Here is a tiny trained network, its code and every weight. The questions are about switching its units off for an input and a target symbol, where a switched-off unit gives its printed mean instead of its output.

import numpy as np


def w(rows, s, z=0):
    codes = np.array(rows[::2]) - 128.0
    scale = np.full(codes.shape[1], s)
    scale[-1] = z or s
    return codes * scale


def f(y):
    return y / 2 * (1 + np.tanh(0.7978845608 * (y + 0.044715 * y**3)))


def softmax(a):
    e = np.exp(a - a.max(-1, keepdims=True))
    return e / e.sum(-1, keepdims=True)


def log_softmax(a):
    a = a - a.max(-1, keepdims=True)
    return a - np.log(np.exp(a).sum(-1, keepdims=True))


def net(x, mask):
    ids = ['ΔΛΞΠΣβγεημτψ'.index(c) for c in x.split()]
    T = len(ids)
    res = E[ids] + P[:T]
    u = 0
    for l in range(2):
        q, k, v = (res @ M[l].T for M in (Q, K, V))
        z = softmax(np.where(np.tri(T) > 0, q @ k.T / 3**0.5, -1e9)) @ v
        res = res + np.where(mask[u], z, O[l][:, -1]) @ O[l][:, :-1]
        u += 1
        y = f(res @ A[l][:, :-1].T + A[l][:, -1])
        res = res + np.where(mask[u : u + 12], y, B[l][:, -1]) @ B[l][:, :-1]
        u += 12
    return log_softmax(res[-1] @ U[:, :-1].T + U[:, -1])


Q, K, V, O, A, B = {}, {}, {}, {}, {}, {}
E = w([
[211,129,80,105],'Δ',
[253,223,127,146],'Λ',
[138,228,184,126],'Ξ',
[86,78,207,23],'Π',
[110,155,8,191],'Σ',
[184,181,38,194],'β',
[128,89,44,123],'γ',
[110,210,109,174],'ε',
[49,79,66,120],'η',
[160,88,123,70],'μ',
[16,200,175,146],'τ',
[39,144,89,146],'ψ',
],0.0051)
P = w([
[123,129,69,128],'0',
[121,219,150,2],'1',
[134,115,107,155],'2',
[126,220,189,20],'3',
[140,99,148,182],'4',
[129,212,228,29],'5',
[148,82,182,206],'6',
],0.0071)
Q[0] = w([
[250,1,53,164],'L0H1',
[154,158,99,124],'L0H1',
[183,196,189,153],'L0H1',
],0.0077)
K[0] = w([
[223,52,255,206],'L0H1',
[115,97,196,134],'L0H1',
[52,112,136,168],'L0H1',
],0.0088)
V[0] = w([
[135,103,126,254],'L0H1',
[213,106,166,174],'L0H1',
[147,231,123,187],'L0H1',
],0.00063)
O[0] = w([
[140,107,146,207,5],'L0H1',
[157,177,97,112,30],'L0H1',
[109,96,238,254,189],'L0H1',
],0.001,0.0002)
A[0] = w([
[117,95,147,75,230],'L0N1',
[120,40,57,176,70],'L0N2',
[126,146,149,171,139],'L0N3',
[147,115,133,143,5],'L0N4',
[164,137,97,154,91],'L0N5',
[208,108,42,241,111],'L0N6',
[118,7,110,106,134],'L0N7',
[90,129,125,108,129],'L0N8',
[99,170,71,96,249],'L0N9',
[42,148,79,255,94],'L0N10',
[108,160,154,118,16],'L0N11',
[161,99,159,155,90],'L0N12',
],0.013,0.0024)
B[0] = w([
[147,177,115,155,195],'L0N1',
[133,6,15,115,157],'L0N2',
[144,121,164,147,141],'L0N3',
[84,109,115,95,89],'L0N4',
[138,109,166,73,122],'L0N5',
[251,48,219,86,218],'L0N6',
[11,160,45,109,133],'L0N7',
[156,141,99,134,146],'L0N8',
[215,145,133,118,255],'L0N9',
[168,145,106,247,193],'L0N10',
[155,105,86,151,132],'L0N11',
[72,131,129,121,112],'L0N12',
],0.02,0.0031)
Q[1] = w([
[70,120,98,83],'L1H1',
[2,132,111,33],'L1H1',
[107,145,140,121],'L1H1',
],0.044)
K[1] = w([
[193,183,74,121],'L1H1',
[245,253,35,35],'L1H1',
[150,138,139,162],'L1H1',
],0.022)
V[1] = w([
[80,254,205,156],'L1H1',
[168,147,225,159],'L1H1',
[110,122,248,4],'L1H1',
],0.0087)
O[1] = w([
[254,143,62,185,11],'L1H1',
[157,106,41,61,201],'L1H1',
[200,251,100,26,68],'L1H1',
],0.0088,0.013)
A[1] = w([
[101,241,160,127,88],'L1N1',
[162,176,134,175,106],'L1N2',
[110,73,96,132,2],'L1N3',
[125,170,133,165,84],'L1N4',
[12,205,104,152,120],'L1N5',
[59,142,130,183,142],'L1N6',
[128,205,194,97,89],'L1N7',
[90,136,44,92,221],'L1N8',
[85,213,51,199,106],'L1N9',
[134,189,154,182,84],'L1N10',
[54,142,40,96,44],'L1N11',
[149,122,50,104,58],'L1N12',
],0.011,0.0086)
B[1] = w([
[136,1,113,106,191],'L1N1',
[161,178,170,117,157],'L1N2',
[126,173,191,109,168],'L1N3',
[107,124,165,88,126],'L1N4',
[181,221,127,170,211],'L1N5',
[117,120,49,115,254],'L1N6',
[74,135,193,166,221],'L1N7',
[123,155,43,78,204],'L1N8',
[52,173,190,143,153],'L1N9',
[123,112,169,69,138],'L1N10',
[149,114,217,147,150],'L1N11',
[161,104,191,180,166],'L1N12',
],0.023,0.009)
U = w([
[15,84,96,78,106],'Δ',
[203,79,130,62,76],'Λ',
[236,199,135,145,160],'Ξ',
[179,187,222,115,75],'Π',
[115,254,116,97,111],'Σ',
[89,203,143,16,53],'β',
[82,173,194,234,168],'γ',
[174,144,5,68,192],'ε',
[112,164,62,185,157],'η',
[123,67,215,172,54],'μ',
[234,64,127,248,252],'τ',
[107,50,72,186,144],'ψ',
],0.0042,0.0033)

Each question gives the input, a string of symbols that net reads in full, and the target symbol t.
The units are the heads (3 rows each of Q, K, V and O) and the neurons (one row each of A and B). Each row of codes is followed by its name. A weight is (code - 128) times the scale printed after its matrix; where a second scale follows, it is the last column's (O, A, B and U).
mask holds one flag per unit, layer by layer, with each layer's heads first. A switched-off unit (its flag False) gives its mean, the last column of its rows in O or B, instead of its output. The means were averaged over made-up inputs and are rounded, as every weight is.
A unit's drop is (log p(t) with every unit on - log p(t) with that unit switched off) / (log p(t) with every unit on - log p(t) with every unit switched off).
The circuit of an input: a set's keep is (log p(t) with only the set's units on - log p(t) with every unit switched off) / (log p(t) with every unit on - log p(t) with every unit switched off). Starting from the 12 units with the biggest drops (on a tie, the unit counted first), units are removed one at a time, each time the one whose removal leaves the highest keep (on an exact tie, the one counted first), for as long as the keep stays at least 0.8.
units of the circuit, in order: the units of the circuit, biggest drop first
top k neurons: the k neurons with the biggest drops, biggest first
top k neurons in layer l: the k neurons of layer l with the biggest drops, biggest first
input γ Λ ε ψ Δ ε, target Δ: top 2 neurons in layer 1 -> (L1N1, L1N7)
input τ ε Ξ γ γ ψ β, target Λ: top 3 neurons -> (L0N6, L0N10, L1N7)
input Λ Λ γ Π, target γ: units of the circuit, in order -> (L1N5, L1H1, L0N2)
input Ξ τ Δ τ, target Δ: top 2 neurons -> (L1N1, L1N7)
input ε Δ Π β μ τ, target μ: top 3 neurons -> (L1N1, L0N10, L0N7)
input Π Λ Π γ γ ε, target γ: units of the circuit, in order -> (L0N2, L1H1, L0N7)
input ε Σ Λ τ Δ Σ, target Δ: top neuron in layer 1 -> (L1N1)
input Δ Ξ γ γ Π ε, target Π: top 3 neurons in layer 1 -> (L1N2, L1N6, L1N10)
input γ Π Σ μ β Λ, target β: top 2 neurons -> (L0N6, L1N8)
input Π γ η, target η: top 2 neurons in layer 0 -> (L0N10, L0N7)
input β τ Π Δ Λ γ ψ, target ψ: units of the circuit, in order -> (L1N6, L0N10, L1H1, L0N2)
input τ β Σ Π, target Σ: top 3 neurons -> (L0N6, L0N10, L1N5)
input β Σ ε ε ε β, target ε: units of the circuit, in order -> (L0N6, L1H1, L1N8)
input Λ ε τ ψ μ Λ, target μ: top 3 neurons in layer 0 -> (L0N10, L0N7, L0N2)
input Ξ Λ τ, target γ: top 2 neurons in layer 1 -> (L1N9, L1N8)
input τ Π η β Π η, target Π: top 2 neurons in layer 1 -> (L1N2, L1N6)
input η γ η ψ μ β, target μ: top 2 neurons in layer 0 -> (L0N9, L0N7)
input Π ε Σ Σ, target Σ: top 3 neurons in layer 0 -> (L0N6, L0N10, L0N2)
input ε Π Π ψ ε γ, target ε: top 2 neurons in layer 0 -> (L0N6, L0N10)
input Π Π Σ, target μ: top 3 neurons -> (L0N1, L0N6, L0N10)
input μ Λ ψ Π Δ Λ, target Δ: top 2 neurons -> (L1N1, L0N6)
input Σ μ Π, target Σ: top 3 neurons -> (L0N6, L1N8, L1N9)
input τ β Π τ Λ Λ, target Λ: top 3 neurons -> (L1N1, L1N8, L0N6)
input Δ ψ γ τ, target γ: top 3 neurons -> (L1N5, L0N2, L1N7)
